Below is a small trained network, with its code and all its weights. Each question gives an input and a class and asks what happens when units are switched off, that is, made to give their printed mean instead of their output.

import numpy as np


def w(rows, s, z=0):
    codes = np.array(rows[::2]) - 128.0
    scale = np.full(codes.shape[1], s)
    scale[-1] = z or s
    return codes * scale


def norm(h):
    return h / np.sqrt((h * h).mean(-1, keepdims=True) + 1e-5)


def f(y):
    return y / 2 * (1 + np.tanh(0.7978845608 * (y + 0.044715 * y**3)))


def log_softmax(a):
    a = a - a.max(-1, keepdims=True)
    return a - np.log(np.exp(a).sum(-1, keepdims=True))


def net(x, mask):
    res = np.array(x, float).reshape(1, 8) / 4 @ E
    u = 0
    for l in range(2):
        y = f(norm(res) @ A[l][:, :-1].T + A[l][:, -1])
        res = res + np.where(mask[u : u + 5], y, B[l][:, -1]) @ B[l][:, :-1]
        u += 5
    return log_softmax(norm(res)[-1] @ U[:, :-1].T + U[:, -1])


A, B = {}, {}
E = w([
[129,177,121,116,149,164,153,124,133,131,129,122],'x0',
[149,89,124,142,135,242,77,87,114,254,198,148],'x1',
[154,198,148,137,177,81,82,149,161,153,209,236],'x2',
[140,161,125,113,141,136,140,145,133,137,154,108],'x3',
[106,81,119,142,145,101,139,125,102,148,116,147],'x4',
[146,61,166,109,74,109,142,94,137,105,126,149],'x5',
[139,199,96,26,21,113,57,212,29,199,67,161],'x6',
[193,88,146,174,119,138,138,190,253,184,16,140],'x7',
],0.0054)
A[0] = w([
[80,151,169,95,169,99,111,180,183,145,172,239,32],'0.n0',
[84,36,42,92,106,217,157,180,111,102,97,23,30],'0.n1',
[121,196,130,107,144,3,153,120,158,77,41,116,153],'0.n2',
[187,95,134,140,150,134,124,215,216,209,69,131,109],'0.n3',
[188,64,158,144,149,255,68,143,83,215,151,151,1],'0.n4',
],0.0065,0.0032)
B[0] = w([
[167,50,36,81,156,143,135,163,141,84,95,169,182],'0.n0',
[157,157,104,135,150,135,56,136,198,75,150,252,224],'0.n1',
[119,91,122,219,78,208,148,152,102,153,146,94,253],'0.n2',
[135,207,179,113,92,70,164,86,108,126,127,157,247],'0.n3',
[132,71,148,145,118,212,200,171,75,90,186,77,251],'0.n4',
],0.011,0.0047)
A[1] = w([
[190,117,67,116,144,144,114,87,135,70,151,158,221],'1.n0',
[95,53,160,188,254,137,140,91,248,140,142,65,4],'1.n1',
[172,94,113,36,99,171,82,176,51,175,21,96,103],'1.n2',
[33,148,176,89,153,107,76,84,50,116,181,125,229],'1.n3',
[155,124,89,137,125,141,105,154,195,102,50,132,62],'1.n4',
],0.0073,0.0023)
B[1] = w([
[149,114,112,164,139,56,35,175,136,128,139,173,253],'1.n0',
[132,220,84,108,98,96,163,17,223,117,84,2,252],'1.n1',
[73,70,37,57,33,87,27,117,143,163,47,74,210],'1.n2',
[141,177,193,140,44,134,230,99,98,131,6,155,203],'1.n3',
[186,44,149,56,110,131,97,116,101,111,237,212,165],'1.n4',
],0.0093,0.0047)
U = w([
[112,178,94,60,128,61,103,97,189,209,48,82,253],'0',
[106,57,197,194,140,179,179,239,107,147,170,66,138],'1',
[182,78,62,55,247,85,52,205,199,105,156,225,84],'2',
[121,204,253,137,123,65,191,103,91,170,44,189,43],'3',
],0.0067,0.0035)

Each question gives the input, the list of numbers given to net, and the class t.
The units are the neurons (one row each of A and B). Each row of codes is followed by its name. A weight is (code - 128) times the scale printed after its matrix; where a second scale follows, it is the last column's (A, B and U).
mask holds one flag per neuron, layer by layer. A switched-off neuron (its flag False) gives its mean, the last column of its row in B, instead of its output. The means were averaged over made-up inputs and are rounded, as every weight is.
A unit's drop is (log p(t) with every unit on - log p(t) with that unit switched off) / (log p(t) with every unit on - log p(t) with every unit switched off).
The circuit of an input: a set's keep is (log p(t) with only the set's units on - log p(t) with every unit switched off) / (log p(t) with every unit on - log p(t) with every unit switched off). Starting from all 10 units, units are removed one at a time, each time the one whose removal leaves the highest keep (on an exact tie, the one counted first), for as long as the keep stays at least 0.8.
units of the circuit, in order: the units of the circuit, biggest drop first
top k neurons: the k neurons with the biggest drops, biggest first
top k neurons in layer l: the k neurons of layer l with the biggest drops, biggest first
input [8,1,-7,3,-5,-1,6,8], class 3: units of the circuit, in order => (0.n3)
input [-1,-8,4,-6,6,-6,1,8], class 1: top 2 neurons in layer 1 => (1.n1, 1.n3)
input [5,8,7,-7,5,1,7,4], class 1: top 4 neurons => (0.n4, 1.n1, 0.n1, 1.n0)
input [2,-4,-5,2,-8,-6,0,4], class 2: top 2 neurons => (0.n1, 0.n4)
input [1,2,-6,-5,5,5,1,-8], class 3: top 3 neurons => (1.n3, 0.n0, 1.n2)
input [2,4,-1,2,4,0,-7,-6], class 0: top 2 neurons => (1.n1, 0.n3)
input [6,3,5,-2,7,-6,-5,-7], class 3: top 4 neurons => (1.n3, 1.n2, 0.n1, 0.n2)
input [-4,-6,-7,-7,-6,-1,3,4], class 2: top 3 neurons => (0.n1, 1.n4, 0.n4)
input [5,-2,5,-6,-4,-7,-6,-5], class 0: units of the circuit, in order => (1.n1, 0.n3)
input [6,-6,-1,3,5,-7,3,8], class 3: top 2 neurons in layer 0 => (0.n3, 0.n4)
input [8,-4,-6,5,-4,1,4,3], class 2: units of the circuit, in order => (0.n1, 1.n4)
input [-7,2,1,6,-3,-6,-4,8], class 3: top 2 neurons => (0.n3, 1.n1)
input [7,-7,-3,-3,2,-2,2,-5], class 1: top 3 neurons => (0.n2, 0.n3, 1.n1)
input [-6,3,0,4,-3,-7,-5,2], class 0: top 2 neurons => (1.n1, 0.n2)
input [8,-3,8,-4,5,2,2,-4], class 2: units of the circuit, in order => (0.n0)
input [-1,1,-4,0,0,3,3,-8], class 3: top 2 neurons => (1.n3, 0.n0)
input [-7,-2,5,8,-5,8,-5,0], class 0: top 4 neurons => (1.n1, 0.n1, 0.n3, 0.n4)
input [7,-6,-2,3,5,-4,5,7], class 3: top 2 neurons => (0.n3, 0.n4)
input [-1,-8,4,2,0,0,7,-7], class 1: top 2 neurons => (0.n2, 1.n1)
input [6,0,-8,8,2,-6,4,-4], class 2: units of the circuit, in order => (0.n1)
input [0,-5,-6,-2,4,-8,-5,3], class 2: top 3 neurons in layer 1 => (1.n4, 1.n3, 1.n2)
input [5,1,-3,5,6,4,0,-5], class 3: top 2 neurons in layer 0 => (0.n0, 0.n2)
input [6,6,6,-4,-3,-6,4,6], class 1: top 2 neurons in layer 0 => (0.n4, 0.n1)
input [-7,6,-8,2,-4,-6,6,-7], class 2: top 2 neurons in layer 1 => (1.n1, 1.n0)
input [4,1,-5,4,-4,-7,0,-5], class 2: top 2 neurons in layer 0 => (0.n1, 0.n3)
input [-8,-3,4,6,-6,-3,2,-6], class 3: top 2 neurons in layer 0 => (0.n1, 0.n4)
